Here is a tiny trained network, its code and every weight. The questions are about switching its units off for an input and a class, where a switched-off unit gives its printed mean instead of its output.

import numpy as np


def w(rows, s, z=0):
    codes = np.array(rows[::2]) - 128.0
    scale = np.full(codes.shape[1], s)
    scale[-1] = z or s
    return codes * scale


def f(y):
    return y / 2 * (1 + np.tanh(0.7978845608 * (y + 0.044715 * y**3)))


def log_softmax(a):
    a = a - a.max(-1, keepdims=True)
    return a - np.log(np.exp(a).sum(-1, keepdims=True))


def net(x, mask):
    res = np.array(x, float).reshape(1, 3) / 4 @ E
    y = f(res @ A[0][:, :-1].T + A[0][:, -1])
    res = res + np.where(mask, y, B[0][:, -1]) @ B[0][:, :-1]
    return log_softmax(res[-1] @ U[:, :-1].T + U[:, -1])


A, B = {}, {}
E = w([
[198,151,69,98,255],'x0',
[153,238,68,47,47],'x1',
[54,212,49,248,142],'x2',
],0.0088)
A[0] = w([
[207,36,214,25,96,105],'neuron 0',
[123,164,72,205,105,86],'neuron 1',
[92,98,130,144,61,31],'neuron 2',
[44,197,70,235,157,95],'neuron 3',
[108,195,89,76,96,104],'neuron 4',
[69,166,83,203,131,68],'neuron 5',
[134,192,135,90,93,29],'neuron 6',
[214,108,31,92,229,51],'neuron 7',
[244,55,220,23,119,122],'neuron 8',
[142,109,195,48,102,75],'neuron 9',
[148,151,117,89,217,49],'neuron 10',
[135,113,137,150,133,56],'neuron 11',
[141,59,174,203,148,81],'neuron 12',
[159,146,96,104,210,53],'neuron 13',
[89,54,167,172,215,90],'neuron 14',
[82,122,157,137,13,61],'neuron 15',
[148,116,80,114,93,11],'neuron 16',
[124,57,185,192,178,85],'neuron 17',
[115,88,173,172,164,78],'neuron 18',
[93,110,169,140,38,57],'neuron 19',
[196,126,47,122,221,51],'neuron 20',
[128,135,87,90,95,1],'neuron 21',
[150,86,204,33,125,65],'neuron 22',
[184,204,62,100,39,97],'neuron 23',
[145,197,110,42,69,97],'neuron 24',
[124,189,143,88,106,52],'neuron 25',
[168,183,42,46,38,105],'neuron 26',
[53,106,199,147,27,70],'neuron 27',
[104,81,178,176,50,77],'neuron 28',
],0.011,0.0044)
B[0] = w([
[105,119,52,199,95,241],'neuron 0',
[132,111,61,189,89,182],'neuron 1',
[159,172,124,78,121,155],'neuron 2',
[83,98,26,205,47,243],'neuron 3',
[119,62,179,152,180,175],'neuron 4',
[106,116,52,191,64,197],'neuron 5',
[101,103,163,122,159,153],'neuron 6',
[221,192,146,32,104,204],'neuron 7',
[113,121,42,190,89,249],'neuron 8',
[128,136,49,196,106,181],'neuron 9',
[161,192,142,87,80,165],'neuron 10',
[133,126,134,131,135,127],'neuron 11',
[82,86,200,131,197,192],'neuron 12',
[168,195,144,57,74,168],'neuron 13',
[72,61,197,101,207,214],'neuron 14',
[203,219,160,38,101,191],'neuron 15',
[104,117,126,106,153,126],'neuron 16',
[56,73,204,131,210,205],'neuron 17',
[119,113,183,156,180,173],'neuron 18',
[194,212,140,61,90,178],'neuron 19',
[211,210,154,50,77,191],'neuron 20',
[88,105,141,102,140,135],'neuron 21',
[123,100,73,209,74,196],'neuron 22',
[77,84,192,161,196,201],'neuron 23',
[83,78,173,145,218,196],'neuron 24',
[111,105,146,119,165,148],'neuron 25',
[46,52,208,140,195,215],'neuron 26',
[214,182,136,2,82,209],'neuron 27',
[148,192,161,69,109,189],'neuron 28',
],0.0088,0.013)
U = w([
[104,130,7,203,99,251],'0',
[80,90,222,131,213,112],'1',
[176,230,144,38,107,33],'2',
],0.015,0.0016)

Each question gives the input, the list of numbers given to net, and the class t.
The units are the neurons (one row each of A and B). Each row of codes is followed by its name. A weight is (code - 128) times the scale printed after its matrix; where a second scale follows, it is the last column's (A, B and U).
mask holds one flag per neuron, in row order. A switched-off neuron (its flag False) gives its mean, the last column of its row in B, instead of its output. The means were averaged over made-up inputs and are rounded, as every weight is.
A unit's drop is (log p(t) with every unit on - log p(t) with that unit switched off) / (log p(t) with every unit on - log p(t) with every unit switched off).
The circuit of an input: a set's keep is (log p(t) with only the set's units on - log p(t) with every unit switched off) / (log p(t) with every unit on - log p(t) with every unit switched off). Starting from the 12 units with the biggest drops (on a tie, the unit counted first), units are removed one at a time, each time the one whose removal leaves the highest keep (on an exact tie, the one counted first), for as long as the keep stays at least 0.8.
units of the circuit, in order: the units of the circuit, biggest drop first
top k neurons: the k neurons with the biggest drops, biggest first
drop of u: that unit's drop, to one decimal
input [6,7,-8], class 0: units of the circuit, in order -> neuron 8
input [-3,7,-7], class 0: top 4 neurons -> neuron 8; neuron 0; neuron 9; neuron 22
input [7,-8,-8], class 0: top 3 neurons -> neuron 8; neuron 0; neuron 22
input [1,6,5], class 1: top 3 neurons -> neuron 26; neuron 23; neuron 8
input [-8,-7,0], class 2: top 2 neurons -> neuron 27; neuron 19
input [-1,4,-4], class 0: top 2 neurons -> neuron 8; neuron 0
input [2,-4,3], class 1: top 3 neurons -> neuron 8; neuron 0; neuron 14
input [5,4,4], class 2: top 2 neurons -> neuron 20; neuron 7
input [8,-7,-6], class 2: top 4 neurons -> neuron 7; neuron 20; neuron 13; neuron 10
input [4,1,3], class 2: top 2 neurons -> neuron 8; neuron 0
input [-1,8,-7], class 1: top 3 neurons -> neuron 26; neuron 24; neuron 23
input [-7,0,6], class 2: top 2 neurons -> neuron 27; neuron 15
input [-6,-4,-7], class 0: top 2 neurons -> neuron 0; neuron 8
input [3,8,-6], class 1: units of the circuit, in order -> neuron 26
input [-5,6,5], class 1: drop of neuron 23 -> 0.3
input [-3,-6,-6], class 0: drop of neuron 10 -> 0.0
input [1,6,-4], class 1: drop of neuron 26 -> 0.1
input [1,-6,-6], class 0: drop of neuron 8 -> 1.1
